Each row comes from the steps of one path. Every step used is in the known rows, and no mark comes twice. Write the path behind each row, first mark first.
Known rows
rinu-zezo-rusun-lizu: [  7.5  30.3  33.2  31.4  -8.4 -10.4 -60.2  20.4  -1.5 -34.6 -13.4 -20.4
 -24.6 -15.2   2.1  13.6  27.7 -31.0  -9.8  20.8   9.6  -7.4  22.0   1.6
 -11.9  -0.3  12.9 -12.2  -8.1  18.8  -2.9  20.6  32.9   1.9 -13.0  -8.4
 -10.8  23.0   6.1 -37.3  19.4  -1.6   3.8 -16.2]
lizu-zezo-pofe-soli-bunu: [ -7.0   8.8  39.4  19.1 -23.3 -25.5 -30.5  38.8  -9.8 -36.2 -19.8   1.6
  -9.9   1.8 -15.9  -1.0  12.0  -0.6 -25.3  14.0  16.9 -11.7  26.4  -1.5
 -17.2  -1.7  27.1   8.8  -5.1  32.3 -17.8  11.4  44.1 -12.6 -11.1 -12.5
   5.5   0.3  -6.8 -32.1  11.7   1.3  -0.2  -4.6]
bunu-vuga-rinu-zezo: [  4.0  18.6  23.8  28.2 -20.9 -11.0 -54.1  41.7   7.1 -12.4  -2.6  -8.6
   0.9   5.6  19.6  24.0  22.7 -18.3 -10.0  25.9   8.8   1.6  24.1   3.2
  -8.0  13.2  21.1 -28.5  25.3  33.4   7.9  25.8  29.0 -11.6  -5.7  -3.0
   4.7  27.5  32.4   5.9  35.2 -24.0  22.9  -7.0]
rinu-soli-bunu-rusun-zezo-lizu-zabib: [-12.2  18.8  34.7   1.7   5.2  -8.8 -20.7  28.9   4.1 -37.3 -25.8  -9.3
 -29.0  -7.1  -0.2  -0.7  -4.3  -6.6 -25.2  12.3  24.8 -19.9  25.5   7.9
 -30.0  -5.9  17.4 -10.0   7.9  -4.2 -17.5  10.6  26.4   0.1 -16.2 -11.9
   0.0   6.7  24.3 -46.7   1.6   2.0  -3.9   6.8]
pofe-zezo-rinu-soli: [ -0.4  37.4  43.2  38.4 -21.2  -7.6 -42.3  28.2   4.9 -18.5  -4.9  -5.2
  -9.3 -14.9 -10.5  -3.3  20.1 -21.8 -24.7  21.5  18.0  -1.7  13.5  -5.0
   2.3   3.3  41.3  -4.8   1.0  37.1 -15.1  16.1  38.7  -3.6 -10.1   8.8
  11.1  17.8   5.5  -0.9  30.6   6.0   6.1 -27.2]
lizu-zabib-pofe-zezo-rinu: [ 10.1  23.9  37.6  33.9 -19.8  -3.8 -17.4  30.6   1.0  -8.7 -17.4   6.1
 -12.1   3.3 -29.2   2.0  14.9 -32.6   4.3  42.9  25.1 -22.0  15.8 -18.8
   2.9 -10.5  30.5   7.5  -6.0  40.4 -11.3  17.2  31.2 -25.5  -8.4   0.3
   3.3  15.4   4.8 -11.1   7.4   0.1   2.8 -28.7]
rinu-soli-bunu-zabib-lizu-pofe-zezo: [-13.8  23.3  44.4  30.2  10.4 -11.1  -1.0  31.6  15.9 -12.2 -17.5  -4.9
   7.1  -6.0  -7.1  22.4  32.8  17.3 -29.6   0.0  39.5 -25.4   6.9  15.4
 -22.0  -7.6  42.3  -0.1   6.8  13.8 -24.7  -4.0  25.2 -21.8 -16.4 -11.1
  15.5   6.7  14.1 -14.0   7.4 -10.9 -10.3   5.7]
rusun-zezo-lizu-zabib-pofe-soli-bunu-vuga: [  8.1   1.2  44.6  27.0   6.1 -16.9   2.9  43.0  -5.2 -37.1 -11.4  -0.9
 -14.1   9.5 -14.3  12.0  11.1  -9.1 -15.6  10.2  34.8 -22.5  35.1   4.2
 -11.7 -11.2  25.0  14.0 -11.1  10.7  -2.7  14.0  33.2  -8.0 -35.9 -21.1
  -5.8  17.4  20.3 -38.0  -6.6  -6.2   0.3   2.8]
vuga-rinu-zezo-rusun-pofe-soli: [ 23.9  13.6  42.2  48.6 -15.8  -5.3 -40.0  45.2  -6.2 -21.7 -24.5 -16.9
 -16.7  13.5 -12.5  28.1  15.0 -16.6 -16.7  20.7  14.0   6.6  -7.4  -8.6
 -19.5  -2.3  13.3   0.9 -12.3  22.9   6.3  32.3  40.9  -4.6 -15.9   6.1
 -13.8  15.3  -3.3   4.5  36.6   2.1   8.3 -34.6]
bunu-vuga-pofe-zezo-rusun-lizu: [ 20.9   9.5  35.5  66.2 -19.6  -9.7 -39.4  34.6  13.7 -47.4  -9.2 -20.1
 -20.0  12.6 -12.0  26.7  -0.3  -8.4  -4.2  20.0  35.8   4.0  22.7  -6.2
  -2.0  11.5  17.6   3.6  -2.4  20.4   2.2  16.7  50.8  -5.5 -35.3 -13.2
   1.7  34.7  12.4 -37.6  14.4 -12.9  11.7 -10.2]
soli-rinu-zezo-lizu: [ 10.7  45.7  34.1  19.4  -5.0  -5.4 -43.5  17.4   1.8 -21.4  -7.6 -14.0
  -9.2 -14.9   9.7  11.2  23.8 -30.4 -13.4  35.2  11.9 -18.5  25.6   7.8
   0.2   2.2  16.6 -10.3   8.4  25.9  -3.1  24.5  20.1   3.3   1.5   7.8
   0.9  21.4  21.9  -7.7  27.8 -11.4  24.5  -1.4]
zabib-lizu-zezo-rinu: [  2.3  16.6  37.0  37.4 -28.1 -26.1 -33.2  26.3   4.1 -25.4  -1.7   1.6
   4.9 -21.7 -13.7 -11.8  10.7 -31.5  -2.1  42.6   9.1 -28.3  36.6  -5.0
   0.4  -4.5  22.9  -1.3   0.2  39.7 -15.5  24.1  27.3  -3.2  -2.8  -1.6
  -0.1  14.5  -5.4 -38.4  11.9 -10.0   9.5  -8.9]
zabib-lizu-pofe-soli-rinu-zezo: [ 21.1  44.2  47.9  38.5   5.2 -22.7  -0.8  45.9  -2.1  -5.6 -15.3  -1.4
  13.4  -8.4 -16.7  22.3  38.6 -12.4 -27.2   7.9  23.2 -15.0  10.4   5.9
  -9.1 -16.2  30.9  11.1  -4.7  18.3  -4.9  18.8  18.7  -0.2 -10.8   4.3
  -5.8  16.8   5.3  -0.6  18.0 -20.2  10.2 -14.8]
zabib-lizu-zezo-rusun-pofe-soli-bunu: [  9.1  -0.4  52.1  42.8  -5.4 -28.4  -7.1  39.8  -7.4 -40.9 -31.4  -7.7
  -6.8   1.1 -28.2   9.1   9.7  -3.7 -27.9  13.4  32.2 -24.0  19.4  -8.8
 -27.3 -13.2  17.9  14.9 -15.8  13.8 -19.0   8.9  33.9  -2.0 -26.5 -13.8
  -9.2   2.0 -15.3 -49.7   5.8   4.8  -0.1  -3.4]
bunu-zezo-lizu-zabib: [ 11.2  20.4  27.3  18.5 -13.9 -16.3 -46.1  33.6   9.7 -24.1  -0.4  -9.3
 -18.0  -7.6   8.5  -7.0   4.7 -24.5  12.9  43.4  25.1  -6.1  19.2   3.3
  14.1   7.1  16.7   0.0   4.7  17.9  -9.5   3.4  24.2  -7.3   6.9  -2.3
   2.5  15.5  21.2 -41.1  -0.9  -8.7   2.1   3.8]
zabib-pofe-zezo-rusun-lizu: [ 11.8  19.9  44.1  51.0 -12.2  -7.1 -31.5  24.7   0.5 -36.4 -19.7  -8.8
 -19.3   4.9 -15.0  23.0  26.0 -28.7  -6.3  21.0  30.6 -23.0  13.5 -10.8
  -3.8 -10.7  18.0   6.3 -16.1  20.1  -6.1   8.2  37.2 -10.1 -27.8  -9.0
  -7.1  27.7  -4.3 -43.6   6.6  -2.8  -1.9 -19.0]
lizu-pofe-soli-bunu-rusun-zezo-rinu: [  4.7   5.6  33.5  34.6 -11.8 -21.3 -15.0  65.5 -14.1 -38.8 -14.8  -1.3
 -29.9  19.5 -27.5  -1.6 -11.8  -1.0 -24.4   5.2  17.6 -21.6  32.8   1.8
 -40.6 -17.6  25.6   6.2  -3.6  16.1 -11.5  12.6  50.2   1.2 -32.7 -19.6
  10.2  27.2  11.2 -34.2  19.4  -1.1   4.0   0.1]
bunu-vuga-zabib-lizu: [ -9.0   8.3  30.9  42.4 -15.9 -21.8 -27.3  43.0  16.8 -34.3 -11.9 -10.2
  12.6 -15.2  16.5  30.2   2.8 -17.2  -3.0  31.9  31.0 -18.0  27.9  -4.2
   9.5   2.0  34.0 -12.1  17.1  23.1 -17.3  18.0  29.3 -10.4   3.3 -11.1
  -2.1  36.2  23.9 -18.5  21.0 -16.7  27.3  14.9]
zezo-rusun-lizu-pofe-soli-bunu-zabib: [  7.3  -1.0  46.6  46.7  13.2  -1.6 -17.8  50.4   2.1 -37.4 -24.3 -19.8
 -36.9   0.8 -16.1  12.8  -2.2  10.1 -14.6  18.1  20.3 -14.8  28.0  16.1
 -33.4 -17.5  31.3  14.8  -3.9  14.2 -17.9   7.9  44.5  -8.4 -31.2 -25.9
   0.3  17.6   6.6 -34.7  13.8   1.7 -12.0   7.1]
soli-bunu-vuga-zabib: [-21.2   5.0  24.1  19.4 -11.1  -9.7 -35.9  47.6   4.6 -29.2 -27.4  -8.4
  -4.6  -0.4  14.9  25.9  -8.7  -5.7 -12.6  28.1  23.9 -11.8  39.8  -2.5
 -18.3   3.7  30.6 -19.4  28.3  27.2 -22.2  11.1  29.9 -16.0  -3.0 -21.6
  10.7  32.7  40.2 -12.6  28.7  -6.9  29.9  32.7]
zabib-lizu-pofe-zezo-rinu-soli: [ 14.4  33.1  40.6  51.5 -16.7 -13.9 -11.9  34.0   7.1 -15.4  -1.2  -1.0
   7.2 -16.6 -29.7   6.3  31.4 -15.9 -19.2  18.3  29.5 -15.0  13.7   2.4
   3.5 -12.2  32.3  11.7 -14.8  28.5 -14.4  23.0  25.9  -1.3 -12.2   4.5
  -0.3  13.9  -6.8 -12.9  22.7  -7.7 -10.6 -24.5]
zezo-lizu-zabib-pofe-soli-bunu: [  1.1  20.5  49.4  14.4   9.9  -3.6  -2.7  31.5  -3.0 -25.5 -28.5  -4.3
 -11.0  -7.6 -16.1  10.6  14.1 -16.2 -11.7  31.9  27.0 -18.9  24.7  -3.6
  -0.9 -20.2  28.0  24.3 -11.0  16.2 -19.2  13.4  23.5 -12.9  -6.6 -14.7
  -9.3   5.1   9.5 -20.2   3.2  -1.4  -1.6  -1.6]
zezo-rinu-soli-bunu: [-19.7  25.4  37.1  17.5  -8.2   8.5 -33.3  32.4  -4.3 -17.4 -24.5 -16.2
 -15.0 -25.7  -7.7  -0.2  11.5 -18.0 -29.2  27.7   6.6 -13.3  38.3   4.5
 -23.0  -9.0  29.7  -9.8   9.6  34.1 -22.8  21.0  30.8  -4.4  -6.6 -10.4
   2.4  15.1  16.6  -1.6  46.5   3.4   8.3   5.8]
rusun-lizu-pofe-zezo: [ 12.1  19.1  31.3  43.5 -21.0 -18.7 -41.9  47.5   1.1 -29.3 -20.6  23.9
  -5.5  11.9 -24.1  14.1  29.4 -16.3  -3.9  13.6  22.8  -0.5  26.1   2.1
  -4.1 -13.6  29.6   2.5 -12.5  21.4 -13.3   2.2  32.1  -5.5 -23.5 -16.0
   0.9  29.7   9.8 -45.1   2.1 -21.6 -11.8  -7.2]
vuga-bunu-zezo-pofe-lizu-zabib: [ 15.1  24.0  19.3  22.8 -25.6  -0.6 -41.9  37.0  14.8 -39.8  -6.7 -24.2
  -9.9   4.7  -4.4  10.7   1.0  -6.3  16.9  32.8  27.4   9.1  -4.2   3.4
   0.2   0.0  19.6  22.6  -5.0  32.7  -3.4   8.1  42.1 -16.2  -4.8  -9.9
  -2.3  21.1   9.8 -14.8   3.0  -4.8 -10.0  -0.2]
zezo-pofe-lizu-zabib: [ 12.9  18.3  29.3  32.5 -21.6  -7.6 -35.6  34.9  15.3 -40.7 -20.7  -3.9
 -20.0 -10.1 -17.5   4.5  15.9 -21.6  11.0  42.8  26.6  -5.8  17.2  -6.8
  16.4  -7.6  35.0  11.8 -10.8  30.0 -21.3  16.6  31.2 -15.1   1.2 -18.0
 -15.7  19.4   0.6 -24.4  11.8 -11.6 -12.7 -19.0]
zezo-lizu-zabib-pofe-soli-bunu-vuga-rinu: [ 20.8   2.5  45.3  31.7   4.2   6.5   1.5  42.2   7.7 -19.0 -17.5 -11.3
  -6.8   7.6  -7.4  21.2  -4.9  -9.4  -8.0  40.9  26.9 -15.1  30.4   4.5
  -4.1 -10.3  21.3  19.1   8.4  21.8  -0.8  31.7  23.5 -12.2 -17.0 -12.7
  -8.9  12.7  23.3   0.5  16.6 -13.0   4.1   3.6]
bunu-soli-rinu-zezo-rusun-lizu-zabib-pofe: [ 23.9  23.4  52.2  31.2  11.2   7.2  10.2  41.2  -1.3  -2.3 -30.5 -31.2
 -25.8  -5.4 -10.5  21.0  10.6 -33.4 -10.7  29.2  25.3 -25.4   5.7   7.4
 -31.4 -14.3   6.2  -0.1   7.8  12.9  14.3  31.6  23.3  -7.2 -21.3   7.4
 -17.7   6.0  15.1 -15.4  18.0 -10.2   6.0 -10.4]
pofe-zabib-lizu-zezo-rinu-soli-bunu: [ -0.4  28.7  47.6  30.3  -4.9 -11.5 -12.2  11.3  10.4 -10.8 -17.8  -4.0
   1.2 -32.8 -15.0  -4.8   8.4  -9.9 -29.5  20.5  16.5 -31.3  14.2  -2.5
 -12.6 -12.4  31.7   7.0   2.5  33.5 -18.3  26.2  21.9   0.5  -4.7   4.4
  -3.6   0.8  -3.5  -9.7   8.3   8.8   2.5  -5.6]
rusun-zezo-pofe-soli-bunu: [-12.4   4.2  39.7  25.8 -19.1 -14.5 -30.7  45.0 -14.1 -46.2 -28.1   0.1
 -18.4   5.2 -18.9   8.9  14.6  -0.7 -25.5  -4.7  17.8 -20.0  23.9   3.8
 -24.5  -3.6  31.1   8.0 -17.6  24.9 -13.7   7.7  55.7  -7.4 -26.9 -23.2
  -2.4  25.9  -0.7 -34.5  18.0   2.6   0.9  -3.8]
vuga-zabib-lizu-zezo-rinu-soli-bunu: [-11.1  24.2  41.1  21.7 -10.8 -10.1 -14.1  16.2   7.0  -8.2 -18.8 -11.4
  16.2 -30.3  -9.2   7.4  -8.0 -18.4 -21.8  31.7  14.9 -24.2  21.5   2.9
 -24.4  -6.3  18.3   1.5   4.5  29.2 -23.2  39.4  13.0  -5.5   0.2   4.4
  -0.4   1.8   4.4 -12.2  17.9   8.2   8.0   9.2]
soli-bunu-rusun-lizu: [-16.5  12.0  31.4  18.2  -4.3  -6.8 -42.9  42.2   4.9 -46.8 -35.5  -8.7
 -23.6   0.9   8.6  16.6  -1.9 -14.7 -18.6  19.2  16.9 -21.5  42.3   4.4
 -27.2 -12.6  25.4 -18.9  20.5   6.5 -21.4  -0.2  41.1  -3.9 -15.5 -30.8
   2.8  32.0  31.7 -43.7  19.6 -17.3  11.6  28.2]
soli-rinu-zezo-rusun: [  8.3  40.3  36.1  25.0  -3.2  -3.6 -38.9  25.5  -4.8 -14.8 -21.3 -25.2
 -25.5 -11.5   2.2   9.6  18.0 -23.4 -19.7  31.0  12.1 -20.8  19.8  -4.8
 -22.3   4.1  14.3 -15.2  15.1  29.6  -4.9  17.7  23.6  -3.9  -6.0   6.1
   1.3  20.5  11.7  -9.8  34.4   2.4  26.5 -13.1]

Which path is each row?
[  0.8  17.8  28.7  25.3 -12.6 -17.8 -31.2  37.0   0.9 -34.4  -4.4 -27.5
  -4.6   3.2   9.9  36.8   6.2   0.6 -26.3   6.3  31.4  -3.8  11.0   4.4
 -10.8  11.7  29.0  -2.8   1.7  26.2  -2.0  33.4  48.1 -15.0  -4.7  -7.8
   5.2  16.1  20.5  11.6  31.2   5.7  20.0   1.1] : rinu-zezo-pofe-soli-bunu-vuga-zabib
[-14.8  10.6  31.0  30.3  -7.1   9.3  -2.9  39.8  -0.7 -11.9 -14.7 -29.1
  -2.5  -9.9   2.8  36.2  -0.6 -19.5 -21.8  31.1  25.8 -20.2  31.0   0.6
 -22.0 -13.6  18.2 -11.1  12.9  29.2  -8.3  41.4  28.0 -20.6  -9.5  -5.4
  -0.3  18.0  28.2  18.3  47.1   0.4  19.5  18.1] : zezo-rinu-soli-bunu-vuga-zabib-pofe
[  6.8   2.3  48.3  32.3  10.7  -5.8   2.4  53.7   0.6 -25.6 -30.0  -0.9
  -9.6   4.4 -14.3  24.1  14.0 -13.4 -18.1  15.2  30.7  -9.8  40.1   3.1
 -14.7 -22.6  35.0   8.3   1.1  12.0  -8.0  12.1  33.9 -15.7 -33.3 -29.6
 -11.8  18.3  26.8 -22.8   3.1 -16.5  -3.2  10.0] : rusun-lizu-zabib-pofe-soli-bunu-vuga
[  1.3   6.0  32.7  32.9 -16.7 -11.7 -15.4  39.4   0.8 -26.1 -28.3  -5.8
 -28.3   8.0 -15.0   8.5 -11.3  -5.7 -32.2  18.5  24.0 -18.5   8.5 -11.8
 -33.6 -20.7  19.3 -13.6  10.3  18.1 -10.4  23.7  43.8  -8.3 -13.0   3.7
   3.4  -3.2   9.4  -8.6  19.9   8.4   6.8   0.0] : lizu-zezo-rinu-soli-bunu-rusun-pofe-zabib
[  8.8  15.5  48.4  22.6   9.1  -8.0  -6.6  47.8  -1.5  -9.4 -27.7  -5.3
  -7.3   9.0 -10.4  19.6  14.1 -17.4 -10.0   9.9  30.8  -9.9  12.6   5.9
 -18.4 -18.5  23.0  15.1  -7.3   5.6  -5.1  -0.7  30.0 -17.6 -25.7 -18.6
  -7.8  15.0  22.2 -29.2  -9.3 -11.9  -9.2  11.6] : rusun-lizu-zabib-pofe-soli-bunu-zezo
[-11.9  19.4  49.0  30.5  12.1  19.6  -7.3  29.5  22.6  -4.4 -25.5 -22.8
   1.4  -1.2  11.8  41.3  20.2  -3.7 -15.1  25.8  22.1 -17.2  -0.7  12.2
 -23.5 -16.6  32.7  -1.4  15.3  19.7 -13.0  18.7  17.5 -27.3 -16.3 -11.0
  -3.4  16.8  24.6  23.9  29.7 -20.3  -3.8   7.2] : vuga-rinu-soli-bunu-zabib-pofe-lizu
[ 34.4  26.9  49.8  59.0   8.8  -4.6  -2.9  36.6   2.8 -19.2  -8.9 -37.7
 -11.6   3.7   3.4  49.8   0.6 -25.9 -21.1  18.4  32.3 -13.5   6.6   1.3
 -16.7  -8.7  13.7   4.6   0.2  13.5  15.8  45.3  32.3  -4.2 -29.5   9.5
 -12.6  26.2  16.8   8.1  24.0   0.9  24.8  -8.9] : bunu-vuga-zabib-pofe-soli-rinu-zezo-rusun-lizu
[-14.6   6.5  39.0  29.3   7.2  13.4  -0.4  41.5  16.1   1.1 -31.2 -11.9
   8.0 -10.7  -2.0  30.6  14.5  11.8 -16.9  23.7  16.7 -25.2  16.0  23.6
 -35.4 -16.0  24.6  -3.9  18.0  18.8 -17.4  21.6  15.9 -21.6  -7.8 -12.6
  -1.5   9.6  18.0   4.1  30.9 -22.5  -8.7  17.1] : vuga-rinu-soli-bunu-zabib-lizu-pofe
[  5.7  18.7  37.7  32.4  -0.6 -26.7  -5.4  55.4   3.6 -12.2 -16.1  -9.0
  16.9   4.1  -4.7  28.8   0.1   3.7 -11.5   7.0  39.0 -13.1   0.5   7.2
 -14.9  -8.5  24.3  20.8  -3.9   9.1 -17.4   4.4  22.0  -8.8  -4.7  -9.7
   3.6  22.7  15.0 -19.8   4.0  -8.3   5.5  23.1] : vuga-zabib-lizu-pofe-soli-bunu-zezo
[-15.8   1.0  26.8  19.3 -22.7   8.5 -27.7  40.7   0.0 -32.7 -33.0 -17.9
 -22.8  11.6   0.0  24.8  -6.1   1.4 -28.8   5.8  14.6 -25.7  13.4  11.0
 -47.1  -1.8   6.7 -17.4  11.5  12.4  -2.5  27.3  45.3 -11.2 -20.4 -11.0
  -2.8  19.1  12.4 -16.8  38.0  -6.8   0.2   4.6] : vuga-rinu-soli-bunu-rusun-zezo-pofe
[ 38.7  22.7  40.9  51.8  -7.5  -4.7 -37.8  43.7  -2.5 -16.3 -13.9 -10.9
 -16.2   5.4 -21.0  22.1  15.3 -15.7 -10.1  18.9   6.2   9.0   6.3   8.6
 -20.6 -11.2   8.8  15.4 -17.8  19.3   9.2  40.0  28.6   5.8 -23.4  -0.5
 -18.1  18.0  -5.0 -13.6  21.8  -7.2 -12.2 -31.7] : vuga-rinu-zezo-rusun-lizu-pofe-soli
[ -2.9  16.6  33.9  43.7  -8.6  11.8 -13.9  34.9  10.7 -17.5 -20.3 -24.8
 -15.9 -11.9  -9.5  23.6  -6.9   3.1 -23.8  21.6  23.1  -3.1  20.6  -4.5
 -12.6  -4.0  28.9   0.9  13.2  34.4  -4.5  34.5  44.4 -10.7 -12.3  -5.7
   0.9  19.8  24.5  25.1  40.8  -2.6  21.3   4.3] : zezo-rinu-soli-bunu-vuga-pofe-zabib
[ 15.3  28.1  46.2  19.8   9.5  22.5   7.6  39.3  -5.0  -9.0 -36.1 -39.6
 -16.3  -1.9 -11.3  27.5  -0.5 -20.2  -9.8  26.9  15.9 -13.3  -0.5  10.7
 -47.9 -18.5   0.4  12.5  10.0  22.6  20.0  33.5  32.5  -7.3 -25.1   8.4
 -13.6   6.9  16.5  -1.4  17.7  -1.8   8.7  -1.1] : vuga-bunu-soli-rinu-zezo-rusun-lizu-zabib-pofe
[ 11.0  38.2  54.4  35.7  15.4  -4.9  -7.4  22.3   6.8 -14.6   4.9 -29.2
  -8.4  -3.1  15.7  30.6  26.7 -17.7 -17.6  24.9  24.3 -26.0  -0.2  11.2
   0.2  -7.5  30.4   3.7   2.9  19.4   5.9  25.1  35.9 -16.5  -9.0  15.6
   5.9  11.3  16.9  18.3  18.3  -8.5  21.4 -12.1] : bunu-zabib-pofe-soli-rinu-zezo-lizu
[ 18.2  20.8  55.4  39.5   9.9  -1.6  11.6  55.2   5.7 -20.0 -40.4  -5.9
 -21.0   8.0 -13.1  24.1  -6.5 -25.5 -16.0  28.2  27.2 -19.6  17.7  -5.9
 -16.7 -31.4  30.5   7.3  12.2   2.3  -5.7  15.5  35.8 -12.3 -23.2  -4.6
 -11.7  19.8  19.3 -14.6   5.2 -17.4   9.1  -4.7] : bunu-rusun-lizu-zabib-pofe-soli-rinu
[ 21.4   8.5  30.6  37.3  -3.4  15.1 -26.3  46.7   0.8  -4.9 -23.4 -26.2
 -20.8   5.5 -10.1  21.7  -0.3  -3.9 -13.9  19.0  16.7  -4.3  15.4  25.0
 -46.0 -10.0 -10.1   3.5   2.0   8.8   3.2  24.0  16.0   0.4 -28.1  -9.5
 -10.6  15.2  13.6 -27.4  29.4  -9.9 -21.0  16.6] : vuga-rinu-soli-bunu-zezo-rusun-lizu-pofe
[ 20.6  17.5  39.6  43.9  -5.4 -19.5  -7.0  53.4  -1.5 -17.7   2.6 -17.3
   0.5  -2.7 -20.2   2.8   7.1  -5.8 -13.5  16.2  29.6 -23.1  21.5  12.4
 -11.3 -11.2  24.7  24.2  -9.2  23.1  -9.9  10.4  33.5   0.6 -16.2 -12.6
   4.2  22.0   6.2 -20.7  19.2  -9.0  -1.2  10.8] : zabib-lizu-pofe-soli-bunu-zezo-rinu
[  8.4  32.2  41.1  41.0 -19.1 -15.3 -14.5  24.1  10.0  -9.4  -0.4  -9.5
  10.5 -11.8 -10.0  20.3   9.0 -37.4  -4.6  38.3  21.5  -3.3  -0.1 -10.3
  -0.7 -18.3  18.8   9.1 -12.4  29.4 -10.8  45.1  11.2 -12.7  -5.5  14.6
  -8.7   5.8  -1.8   1.8  13.2  -1.6  -1.1 -18.8] : vuga-zabib-pofe-lizu-zezo-rinu-soli
[ 23.0  14.9  49.0  30.6  10.3  -7.7 -27.9  41.1   3.9 -25.3 -23.7 -23.1
 -33.8  -2.6 -11.1  -3.7 -12.0  -7.8 -12.3  17.9  27.7  -4.3  16.1   6.3
 -23.2  -0.8  22.4  18.0  -1.9   8.3 -10.9  -0.4  34.8   0.4 -26.5 -17.2
  -4.3  15.8  13.0 -44.8  -4.0  10.8  -8.6   3.4] : pofe-soli-bunu-zezo-rusun-lizu-zabib
[ 19.7  20.8  55.7  34.3   3.7  -5.8   7.9  39.7  -6.4 -18.8 -26.3   6.4
 -13.4   2.6 -25.1   8.5   7.7 -25.9  -8.9  25.1  23.2 -26.1  17.8  -1.5
  -8.6 -20.3  23.0  21.8 -14.6  15.3  -2.2  21.3  25.1  -5.2 -27.1   2.6
 -14.3  19.3   6.1 -25.2  -4.2  -5.9   5.1 -15.3] : rusun-zezo-lizu-zabib-pofe-soli-rinu
[  7.5  25.3  37.4  24.4   0.3  -0.9 -11.8  21.9  17.6 -23.7 -14.4 -14.4
  -4.8   0.0 -11.7  18.4   2.7   6.3 -20.1  19.7  43.6   8.5  19.8   3.7
  -3.1  11.7  22.8   9.1   5.5  13.7  -9.3  19.7  26.6 -12.3 -18.0  -6.5
   8.2   2.8  29.3 -10.6   7.4  -8.1   2.1   0.7] : rinu-soli-bunu-vuga-pofe-zezo-lizu-zabib
[ 16.5  20.2  36.6  52.0 -19.5 -21.5  -9.1  34.0  15.0 -17.3  16.9 -17.3
   8.5  -5.2  -0.5  24.1   5.6 -31.2  -7.8  35.7  31.3  -0.4  12.5  -6.1
   3.7 -11.1  21.2   0.9  -0.5  28.8  -1.6  46.9  16.9 -11.9 -15.1  10.4
  -4.0  10.1  10.6   3.8  17.4  -8.0   4.8 -11.1] : bunu-vuga-zabib-pofe-lizu-zezo-rinu-soli
[ 12.7  17.8  43.1  36.0  18.3  -8.4 -25.0  36.2   0.2 -27.3 -11.5 -26.1
 -30.6   1.3  -9.0  20.2  16.6   6.7 -21.3   5.1  19.7  -9.6  14.3  19.6
 -37.0 -10.0  24.8   7.3  -8.8  11.4  -5.6  16.4  39.8  -8.7 -28.8 -16.8
   1.8   9.4   9.6 -22.3  11.2   3.3 -10.6  -5.0] : rinu-zezo-rusun-lizu-pofe-soli-bunu-zabib
